Each row has a class, written after it.
[ 0.25  0.26  1.16 -0.17  0.08  0.16 -1.08 -0.25  0.61 -0.31  0.29 -1.13
 -1.73  0.49 -0.61  0.74  0.56  1.08 -0.13  0.01  0.28  0.08 -0.97 -0.08
 -0.24 -1.87  1.04 -0.77 -0.24  1.43 -0.84 -0.04  0.31 -0.01]
Zoku
[ 0.15 -0.18  0.48 -0.61 -0.18  0.16 -0.54 -0.35  0.38  0.21 -0.37 -0.75
 -1.98 -0.60 -1.52  0.94  0.27  0.33 -0.30  0.67  0.03 -0.06 -1.33  0.35
  0.01  0.10  0.07  0.22 -0.09  1.40 -0.11 -0.67  0.45 -0.25]
Tudub
[ 0.66  0.00 -0.42 -0.26  0.36  0.09 -1.09 -0.03 -0.50  0.06 -0.42  0.21
 -2.59 -0.21 -1.51  0.19  0.00  0.97  0.84  0.11  0.09 -0.21 -1.11  0.22
 -0.08  0.28 -1.05  0.60  0.62  0.64 -1.15  0.13  0.76 -0.15]
Tudub
[ 0.71  0.78  0.30 -0.17 -0.16  0.12 -2.11 -0.02  0.32 -0.12  0.54  0.09
 -2.22 -0.02 -1.00  0.81  0.04  1.68  0.78  1.76  1.27 -0.93 -1.67 -0.78
 -0.44  0.54 -0.22  0.20 -0.36  0.80  0.09 -0.48  0.61 -0.24]
Tudub
[ 0.36  0.16  1.04 -0.46  0.07  0.92 -0.96  0.01 -0.02  0.09 -0.25 -0.04
 -1.80 -0.12 -0.99  0.82 -0.28  0.94  0.39  0.89  0.42 -0.31 -1.26 -0.17
 -0.40 -0.26 -0.03  0.60 -0.03  0.29 -0.08 -0.34  0.79 -0.06]
Tudub
[ 0.13 -0.64  1.35 -0.49 -0.55 -0.22 -0.84  0.85  0.14  0.06 -0.21 -0.36
 -1.15  0.13 -0.36  1.79  0.35  1.35 -0.23  0.05  0.79  0.77 -0.52  1.46
 -1.07 -1.54  0.37  0.59 -0.39  0.68  0.10 -0.28  0.25 -0.10]
Zoku
[ 0.80 -0.33 -0.18 -1.05  0.08  0.06 -0.88  0.67  0.46 -0.14  0.08 -0.52
 -0.20 -0.62 -1.19  0.82  0.33  1.42 -0.56  0.69  0.26  0.28 -0.61 -0.50
 -0.14  0.51  0.54  0.19  0.31  0.47  0.30  0.45  0.09 -0.34]
Tudub
[ 0.77 -0.36  0.16 -0.79  0.02  0.23 -1.07  0.22  0.12  0.21 -0.20 -0.99
 -2.75 -0.59 -1.84  0.02 -0.17  2.67  0.51  1.56  1.05 -0.28 -1.70  0.78
  0.20  0.67 -0.34  1.15 -0.21  0.24  0.21  0.38  0.76 -0.31]
Tudub
[ 1.15  0.88  2.37 -0.79 -0.07 -0.39 -0.10 -0.07  0.93 -0.32 -0.43 -0.64
 -0.47  0.76 -0.30  2.10  0.07 -1.40 -1.11 -0.10 -1.19  0.14 -1.52  0.49
 -0.69 -1.73  1.35 -1.47 -0.27  0.44 -2.96 -0.15  0.49  0.04]
Zoku
[-0.10  0.19  1.05  0.12 -0.58  0.03 -0.41 -0.01  0.79 -0.40  0.67 -0.39
 -1.49  0.79 -0.57  0.79  1.24 -0.24  0.22  0.43  0.54  0.19 -0.42  0.14
 -0.48  0.73  0.16  0.14 -0.37  0.69  0.18  0.30  0.19 -0.15]
Zoku
[ 0.68  1.93  1.74  0.18 -0.63 -0.04  0.92 -0.50  1.46 -0.40  0.93 -0.51
 -1.57  1.22 -0.02  1.37  1.07  0.47  0.31  0.19  0.78  0.08 -0.70 -0.57
 -0.71 -1.81  0.86 -0.60 -1.50  0.95 -1.84 -0.21  1.46 -0.11]
Zoku
[-0.24 -0.62  0.85 -0.66  1.40  0.11  0.29 -0.10 -0.57 -0.27  1.28  0.49
 -1.69  0.12 -0.35  2.17 -0.28  0.45  0.91  0.37  2.24  0.65 -0.34  0.68
 -0.14 -1.75 -0.49  3.09 -0.40 -0.13  1.86 -0.50 -0.35 -0.50]
Zoku
[ 0.11  0.37  2.46 -0.38 -0.79  0.07 -1.86 -0.09 -0.08 -0.32 -0.26  0.24
 -1.78  0.07 -0.82  0.63  0.02 -0.24  0.57  0.39  0.56 -0.28 -1.34  0.96
 -0.22  0.73  0.10 -0.46 -0.61  0.11 -0.37 -0.59 -0.35 -0.20]
lem
[ 0.43  1.27 -0.62  0.55  1.02 -0.19  0.79  0.23 -0.49  0.28 -0.53 -0.49
  0.83 -1.13 -0.63  0.06  0.08 -2.82 -1.20 -0.87 -2.23  0.45 -0.72 -0.18
  0.11 -0.11  0.09 -1.43  0.91  0.70 -0.80 -0.82  0.24  0.30]
Tudub
[-0.13 -0.19  0.33 -0.37 -0.31  0.05  0.05 -0.10  0.08  0.11  0.37  0.01
 -1.27 -0.48 -0.30  1.77  0.71 -0.28 -0.57  0.24  0.47 -0.17 -0.23  0.51
 -0.09  0.60 -0.50 -0.47  0.10  0.56 -0.54 -0.66  0.48 -0.20]
Tudub
[ 0.05  1.46  1.62  0.23 -0.36  0.31 -0.63 -0.34  0.20 -0.21  0.75 -0.17
 -1.93  0.16 -0.73  0.95  0.46 -1.46  0.29 -0.37  0.03 -0.51 -1.34 -0.77
 -0.02 -0.44  0.50 -1.01 -0.46  0.80  0.20 -0.84  0.26 -0.03]
lem
[ 0.87  0.51  0.98 -0.32 -0.32  0.52 -2.49  0.28  1.47 -0.24  0.23 -0.31
 -2.90 -0.27 -0.74  0.91 -0.29  0.23 -0.04  1.24  0.70  0.12 -0.63  0.13
 -0.44  0.88  1.46  0.34 -0.40  0.45  1.05 -0.58  0.47 -0.13]
lem
[ 0.31  0.33 -0.83 -0.53  0.02  0.14 -0.02 -0.28  0.12  0.29  0.04 -0.48
 -1.40 -0.42 -1.04  1.22  0.08  0.21 -0.35 -0.12 -0.29 -0.24 -0.71 -0.23
 -0.17  0.08 -0.07 -0.01  0.16  0.97  0.43 -0.25  0.53  0.08]
Tudub
[ 1.27 -0.73 -0.14 -1.09  0.33  0.07 -1.44  0.14 -0.09 -0.26  0.70 -0.29
 -3.29 -0.07 -1.60  0.51 -0.46  3.29  2.27  1.93  2.40 -0.14 -1.26  0.25
 -0.03  0.26 -0.70  2.07 -0.23  0.41  1.77  0.64  0.60 -0.27]
Tudub
[ 0.80  0.12  0.20 -0.75 -0.17  0.26 -0.28 -0.12 -0.19 -0.09  0.02 -0.05
 -1.77 -0.63 -1.60  1.21  0.40  0.13 -0.39  0.31 -0.28 -0.38 -1.36  0.51
  0.65 -0.38 -0.76  0.78  0.68  0.41 -1.18 -0.79  0.84 -0.01]
Tudub
[ 0.92  0.92 -0.10  0.06 -0.81 -0.23 -1.14 -0.87  0.32  0.19 -0.43 -1.35
 -0.24 -1.17 -0.62  0.87  0.66 -0.05 -1.30  0.17 -0.98 -0.08 -0.11 -0.62
 -0.59  0.00  0.58 -1.43 -0.63  1.22  1.08 -0.08  0.63  0.08]
Zoku
[-0.18 -0.36 -0.41 -0.30 -0.57 -0.10 -0.17 -0.20 -0.37  0.29 -0.40 -0.50
 -1.12 -0.69 -0.65  0.69  0.41  0.17 -0.50 -0.19 -0.32  0.12 -1.10  0.85
 -0.30  0.70  0.06  0.97  0.15  0.62  0.29 -0.86  0.75 -0.50]
Tudub
[ 0.78 -0.09 -0.03  0.22 -0.33 -0.46 -0.34 -0.55  0.47 -0.25  0.80 -0.42
  0.33 -0.48  0.24  0.81  1.45 -0.63 -1.80 -0.30 -0.81  0.34  0.58 -0.01
 -0.50 -1.18  0.57 -0.56  0.48  0.42  0.01  0.09  0.57  0.18]
Zoku
[ 0.77 -0.36 -0.02 -0.95 -0.40  0.40 -1.26  0.22  0.64 -0.10 -0.15 -0.26
 -1.27 -0.80 -0.38  0.47 -0.18  1.09 -0.67  0.63  0.79 -0.37 -1.36  0.37
  0.01  0.98 -0.47  0.69  0.26 -0.04  1.40 -0.02  0.37  0.12]
Tudub
[ 0.86  1.22  0.72 -0.72 -0.08  0.38 -1.57  0.14 -1.15 -0.25  0.06  0.01
 -1.63 -1.35 -1.37  1.28  0.44  0.39  0.03  0.94  0.34 -0.99 -0.99  0.19
 -0.31  0.26  0.06 -0.96  0.11  1.18 -0.17 -0.48  0.30 -0.41]
Tudub
[ 0.59 -0.29  0.30  0.09  0.12  0.03 -0.02 -0.12 -0.54  0.38 -0.29 -0.02
  0.12 -0.58 -0.12  0.85  0.08 -0.74 -0.68 -0.02 -0.24 -0.09 -0.04  0.65
 -0.33 -0.51 -0.43 -0.98 -2.36 -0.12 -1.05 -0.50  0.27 -0.15]
Tudub
[ 0.29  1.00  2.24 -0.02 -1.12 -0.07 -2.81 -0.24  0.58 -0.78  0.60 -0.48
 -1.54 -0.63 -0.76  1.85  0.23 -0.91 -0.72 -0.08 -0.24  0.42 -0.61 -0.26
 -1.33  1.36  0.74 -0.60 -0.99  0.94  2.18 -0.09 -0.27 -0.09]
lem
[ 0.42  0.65  1.78 -0.46 -0.17 -0.01  0.52  0.21 -0.55 -0.32  0.61 -1.27
 -0.86 -0.44 -1.55  3.14 -0.19 -0.32 -1.40 -1.08 -0.54  0.38 -0.70  1.28
 -0.26 -1.78  0.24 -1.28  0.18  0.11 -1.91 -0.69  0.26  0.42]
Zoku
[ 0.03  0.37  1.83 -0.29 -0.90  0.02 -1.83  0.20  0.21 -0.39  0.50 -0.50
 -1.97  0.18 -0.89  1.36  0.23  2.14  0.48  0.26 -0.02  0.19 -0.79  0.31
 -0.75  0.28  0.40  1.68 -0.88  0.60  0.69 -0.19  0.24  0.06]
lem
[-0.02 -1.00 -1.22  0.30  0.87 -0.10  0.29 -0.05 -0.52 -0.11 -0.31  0.34
  1.62 -0.69  0.58  0.34 -0.37  0.31  0.96  0.01 -0.85  0.18  0.32 -0.83
 -0.64  1.15 -0.41  0.73  0.20 -0.07  1.56  0.16  0.07 -0.16]
Tudub
